Below is a small trained network, with its code and all its weights. Each question gives an input and a class and asks what happens when units are switched off, that is, made to give their printed mean instead of their output.

import numpy as np


def w(rows, s, z=0):
    codes = np.array(rows[::2]) - 128.0
    scale = np.full(codes.shape[1], s)
    scale[-1] = z or s
    return codes * scale


def f(y):
    return y / 2 * (1 + np.tanh(0.7978845608 * (y + 0.044715 * y**3)))


def log_softmax(a):
    a = a - a.max(-1, keepdims=True)
    return a - np.log(np.exp(a).sum(-1, keepdims=True))


def net(x, mask):
    res = np.array(x, float).reshape(1, 4) / 4 @ E
    y = f(res @ A[0][:, :-1].T + A[0][:, -1])
    res = res + np.where(mask, y, B[0][:, -1]) @ B[0][:, :-1]
    return log_softmax(res[-1] @ U[:, :-1].T + U[:, -1])


A, B = {}, {}
E = w([
[102,196,193],'x0',
[21,106,119],'x1',
[104,254,95],'x2',
[76,98,219],'x3',
],0.0099)
A[0] = w([
[137,152,83,176],'N0',
[103,210,133,188],'N1',
[127,164,22,249],'N2',
[158,165,64,253],'N3',
[191,167,137,148],'N4',
[157,91,124,182],'N5',
[197,219,134,150],'N6',
[11,129,147,236],'N7',
[131,137,21,231],'N8',
[93,59,167,143],'N9',
[198,15,148,132],'N10',
[165,36,154,155],'N11',
],0.011,0.0061)
B[0] = w([
[3,142,124,171],'N0',
[69,172,171,214],'N1',
[50,129,98,245],'N2',
[24,161,46,227],'N3',
[108,198,113,173],'N4',
[229,104,44,174],'N5',
[127,240,100,208],'N6',
[87,43,192,254],'N7',
[39,95,77,231],'N8',
[134,109,194,200],'N9',
[227,65,127,238],'N10',
[254,88,111,219],'N11',
],0.0076,0.0092)
U = w([
[70,108,68,62],'0',
[149,117,36,39],'1',
[190,91,143,170],'2',
[151,165,134,120],'3',
[75,97,105,253],'4',
[104,242,146,31],'5',
[93,141,250,121],'6',
],0.011,0.0021)

Each question gives the input, the list of numbers given to net, and the class t.
The units are the neurons (one row each of A and B). Each row of codes is followed by its name. A weight is (code - 128) times the scale printed after its matrix; where a second scale follows, it is the last column's (A, B and U).
mask holds one flag per neuron, in row order. A switched-off neuron (its flag False) gives its mean, the last column of its row in B, instead of its output. The means were averaged over made-up inputs and are rounded, as every weight is.
A unit's drop is (log p(t) with every unit on - log p(t) with that unit switched off) / (log p(t) with every unit on - log p(t) with every unit switched off).
The circuit of an input: a set's keep is (log p(t) with only the set's units on - log p(t) with every unit switched off) / (log p(t) with every unit on - log p(t) with every unit switched off). Starting from all 12 units, units are removed one at a time, each time the one whose removal leaves the highest keep (on an exact tie, the one counted first), for as long as the keep stays at least 0.8.
circuit, biggest first: the units of the circuit, biggest drop first
k most important neurons: the k neurons with the biggest drops, biggest first
drop of u: that unit's drop, to one decimal
input [-1,-6,3,-8], class 5: circuit, biggest first -> N6
input [-5,-4,6,-5], class 0: circuit, biggest first -> N8; N3
input [-3,-6,2,2], class 5: 2 most important neurons -> N6; N7
input [4,3,-4,-1], class 6: circuit, biggest first -> N3; N8
input [4,5,6,2], class 6: circuit, biggest first -> N7; N1
input [-1,3,8,-8], class 0: 4 most important neurons -> N8; N2; N3; N0
input [3,6,-8,4], class 2: 3 most important neurons -> N11; N10; N1
input [-5,3,6,-8], class 0: drop of N0 -> 0.0
input [-4,-1,-3,0], class 2: drop of N3 -> 0.1
input [-5,4,5,6], class 6: drop of N7 -> 0.2
